Below is a small trained network, with its code and all its weights. Each question gives an input and a class and asks what happens when units are switched off, that is, made to give their printed mean instead of their output.

import numpy as np


def w(rows, s, z=0):
    codes = np.array(rows[::2]) - 128.0
    scale = np.full(codes.shape[1], s)
    scale[-1] = z or s
    return codes * scale


def norm(h):
    return h / np.sqrt((h * h).mean(-1, keepdims=True) + 1e-5)


def f(y):
    return np.maximum(y, 0)


def log_softmax(a):
    a = a - a.max(-1, keepdims=True)
    return a - np.log(np.exp(a).sum(-1, keepdims=True))


def net(x, mask):
    res = np.array(x, float).reshape(1, 2) / 4 @ E
    u = 0
    for l in range(2):
        y = f(norm(res) @ A[l][:, :-1].T + A[l][:, -1])
        res = res + np.where(mask[u : u + 7], y, B[l][:, -1]) @ B[l][:, :-1]
        u += 7
    return log_softmax(norm(res)[-1] @ U[:, :-1].T + U[:, -1])


A, B = {}, {}
E = w([
[93,127,132,85,157,126,28,142],'x0',
[132,151,149,151,155,248,107,134],'x1',
],0.012)
A[0] = w([
[131,129,129,146,160,150,180,139,205],'0.n1',
[114,133,134,117,114,124,5,119,22],'0.n2',
[138,127,120,143,134,120,207,133,133],'0.n3',
[125,129,121,125,121,151,79,141,233],'0.n4',
[136,132,122,160,105,238,219,119,5],'0.n5',
[142,139,145,125,143,143,162,140,12],'0.n6',
[132,129,131,144,130,243,80,127,78],'0.n7',
],0.023,0.003)
B[0] = w([
[162,70,95,146,111,104,88,115,182],'0.n1',
[157,61,104,150,140,127,96,146,203],'0.n2',
[137,134,190,143,80,146,128,112,200],'0.n3',
[126,204,169,100,212,146,211,114,171],'0.n4',
[224,11,145,177,183,162,135,159,252],'0.n5',
[162,121,167,145,126,145,144,156,152],'0.n6',
[8,252,114,74,60,89,105,90,233],'0.n7',
],0.025,0.023)
A[1] = w([
[137,148,103,142,28,118,127,116,156],'1.n1',
[168,107,87,136,115,168,143,199,52],'1.n2',
[120,187,158,126,3,102,176,101,75],'1.n3',
[160,97,57,92,143,126,44,207,6],'1.n4',
[144,106,12,146,170,121,124,162,46],'1.n5',
[47,217,76,97,32,143,68,111,63],'1.n6',
[200,164,110,84,133,117,160,150,173],'1.n7',
],0.025,0.0023)
B[1] = w([
[92,104,82,121,144,108,172,135,185],'1.n1',
[109,178,205,163,195,113,101,29,193],'1.n2',
[50,86,64,115,79,120,200,126,252],'1.n3',
[126,184,73,70,179,112,122,202,216],'1.n4',
[131,69,96,102,120,53,64,184,190],'1.n5',
[97,249,242,170,187,171,88,22,250],'1.n6',
[187,177,100,106,53,179,129,167,132],'1.n7',
],0.019,0.018)
U = w([
[195,197,114,108,58,173,143,175,2],'0',
[137,135,69,75,178,56,89,220,129],'1',
[222,57,214,204,121,150,127,115,148],'2',
[67,89,90,128,58,98,220,131,184],'3',
[67,247,181,130,142,144,124,73,192],'4',
],0.014,0.0044)

Each question gives the input, the list of numbers given to net, and the class t.
The units are the neurons (one row each of A and B). Each row of codes is followed by its name. A weight is (code - 128) times the scale printed after its matrix; where a second scale follows, it is the last column's (A, B and U).
mask holds one flag per neuron, layer by layer. A switched-off neuron (its flag False) gives its mean, the last column of its row in B, instead of its output. The means were averaged over made-up inputs and are rounded, as every weight is.
A unit's drop is (log p(t) with every unit on - log p(t) with that unit switched off) / (log p(t) with every unit on - log p(t) with every unit switched off).
The circuit of an input: a set's keep is (log p(t) with only the set's units on - log p(t) with every unit switched off) / (log p(t) with every unit on - log p(t) with every unit switched off). Starting from the 12 units with the biggest drops (on a tie, the unit counted first), units are removed one at a time, each time the one whose removal leaves the highest keep (on an exact tie, the one counted first), for as long as the keep stays at least 0.8.
units of the circuit, in order: the units of the circuit, biggest drop first
top k neurons: the k neurons with the biggest drops, biggest first
k most important neurons of layer l: the k neurons of layer l with the biggest drops, biggest first
drop of u: that unit's drop, to one decimal
input [-7,-8], class 3: top neuron => (0.n5)
input [-8,-6], class 3: 3 most important neurons of layer 0 => (0.n5, 0.n2, 0.n3)
input [4,-1], class 1: 2 most important neurons of layer 0 => (0.n2, 0.n7)
input [-3,-6], class 3: top 2 neurons => (0.n5, 0.n7)
input [3,0], class 1: top 3 neurons => (0.n2, 0.n3, 0.n7)
input [-2,5], class 2: top 4 neurons => (0.n5, 1.n3, 0.n2, 1.n6)
input [0,-6], class 3: top 3 neurons => (0.n5, 0.n2, 0.n7)
input [-3,7], class 2: top 2 neurons => (0.n5, 1.n6)
input [0,-5], class 3: 2 most important neurons of layer 0 => (0.n5, 0.n2)
input [-4,-5], class 3: 2 most important neurons of layer 0 => (0.n5, 0.n7)
input [-3,6], class 2: top 2 neurons => (0.n5, 1.n6)
input [-2,-3], class 3: 2 most important neurons of layer 0 => (0.n5, 0.n7)
input [4,-8], class 1: drop of 0.n7 => 2.4
input [-5,-2], class 2: units of the circuit, in order => (0.n7)
input [-4,2], class 2: drop of 0.n1 => 0.0
input [1,-6], class 3: drop of 0.n2 => 1.6
input [4,-5], class 1: drop of 0.n7 => 1.9
